grid =
 1.67   3.31  -0.11   0.03   0.52   2.95   2.65   1.88  -1.62  -2.51  -1.48  -0.83   0.00   2.79   3.52   1.48
 0.60  -1.63   4.54   1.18   4.88  -1.63   3.67   0.68  -0.51  -1.50  -0.89   1.49  -1.59  -1.21   4.51   1.63
-3.97  -1.74   0.32   0.62   2.54   3.09   1.36  -3.26  -3.04   2.90   3.45  -0.64  -3.78   2.67   2.57   4.36
Give the largest entry in the first column.
A: 1.67
Give the smallest entry in the first column.
A: -3.97
The entry directly above the largest entry: 0.52
Give the bottom-right entry.
A: 4.36
The entry directly above -1.59 is 0.00
Give the entry directly above -3.04.
A: -0.51
Give the second entry on the diagonal from the top-right corner.
A: 4.51
Give the top-right entry.
A: 1.48
Give the second entry, reading row by row.
A: 3.31
The entry just right of the smallest entry -> -1.74
Give the entry directly above 1.49.
A: -0.83
The 2nd entry on the main diagonal: -1.63
Give the fourth-last entry, reading row by row.
A: -3.78
Give the 3rd-last entry, reading row by row.
A: 2.67
The 5th entry from the end, reading row by row: -0.64
The last entry of the largest entry's row is 1.63
Give the second-last entry, reading row by row.
A: 2.57
The entry directly below 2.65 -> 3.67
Give the entry just left of the largest entry.
A: 1.18
The entry directly below the largest entry: 2.54
The entry directly below 0.00 -> -1.59
Give the entry directly above 3.09.
A: -1.63
Give the maximum.
A: 4.88
The entry just left of 0.52 -> 0.03
The entry just right of -1.50: -0.89
The third smallest entry -> -3.26
The entry just left of -1.48 is -2.51
Give the largest entry in the first row.
A: 3.52
Give the entry just left of 1.36.
A: 3.09

[ 12.804   1.928   1.196 -10.170  13.063]
The largest entry is 13.063
The entry just left of the centre entry?
A: 1.928
The 2nd entry from the right?
A: -10.170
The 1st entry?
A: 12.804

B = [6164 2189 7918 9231 9010 7085 7681 7754 7132]
The entry just right of 6164 -> 2189
The entry just right of the smallest entry is 7918

-2.23	-0.65	1.77	-0.42	2.46	1.14	0.49	0.44	-6.03
The first entry from the right?
A: -6.03
The third-last entry -> 0.49
The second smallest entry?
A: -2.23
The entry just right of -2.23?
A: -0.65
The fifth entry: 2.46

X =
[[ -65.3   43.5  -79.0  130.2   29.9  197.2  144.5  -28.9  136.5  116.4]
 [ 107.2   51.9  105.2  146.4   -8.6  -37.3   70.2  -33.6 -129.3  -79.9]
 [ -88.3   41.3  -29.5  101.8   60.6  227.5  154.4   -3.0  157.8   93.5]
 [  53.7  -52.9  -50.3 -120.2   23.8  -17.5  -75.4   72.5 -219.5  -75.2]
 [  -5.8  -86.3   83.6   14.4  -14.8   -6.6 -175.6   27.9   87.5  120.4]
 [  12.4  -59.9   81.8    5.4  -11.7   -7.0 -162.8   15.7   99.6  117.8]
 [  58.0  -54.3  -51.2 -123.4   22.3  -20.5  -76.4   73.6 -215.2  -76.4]
 [ -19.4   -7.6   30.3   56.3  -32.2  -20.9   31.5  103.3 -295.2  -16.6]
 [ 122.6  -61.2 -109.9  -97.5    3.0  -75.5  -85.2  114.4  -90.4  -79.2]
 [ -59.4  -44.3 -201.6  127.2   57.4  126.8   65.6  -92.3   88.0  102.0]
 [ -88.0   42.4  -30.1  101.0   60.0  226.9  154.5   -3.0  157.8   93.6]
 [ -87.9   78.5    4.5  -33.2  153.1  267.5  118.2    7.7  163.4   76.7]
 [  54.8   69.5   76.1  137.6   26.0  -74.7   61.4    3.9 -142.4  -22.3]
 [  95.3   28.8 -157.3  -15.8  -36.4  -71.8 -147.2  143.3   -4.3  -83.2]
 [ -49.6 -119.0   72.0   23.7   -4.7  -32.2 -150.8   37.7   46.2  108.5]
 [ -73.5   92.5   12.4  -89.1   29.8  162.6   99.9  -57.7  187.2   85.6]]
Rows and columns are numbered from 0.
Give the entry in row 1 and column 0.
107.2
The top-right entry is 116.4
The entry just left of -4.7 is 23.7
Give the entry directly above -17.5.
227.5
The top-left entry: -65.3
Give the bottom-right entry.
85.6
The entry in row 0 and column 2 is -79.0
Give the entry directly above -71.8.
-74.7
Give the bottom entry of the column that holds the smallest entry.
187.2
The top entry of the column that holds the smallest entry: 136.5
The entry at row 0, column 1 -> 43.5
The entry just right of -88.0: 42.4
The entry directly above -37.3 -> 197.2
Give the entry just left of the smallest entry.
103.3
The entry just right of the smallest entry -> -16.6
The entry directly below -20.9: -75.5
The entry directly above -5.8: 53.7
Give the entry just left of 153.1.
-33.2
The entry just left of 127.2: -201.6
The entry at row 2, column 2: -29.5
Give the entry just left of 92.5.
-73.5
Give the entry directly above the largest entry.
226.9
Give the entry just right of 73.6.
-215.2
Give the entry directly above -119.0.
28.8
The entry just right of 65.6: -92.3
The entry directly above 76.7 -> 93.6
Give the entry just left of 99.9.
162.6
Give the smallest entry.
-295.2
Give the largest entry.
267.5
The entry just left of 78.5 -> -87.9
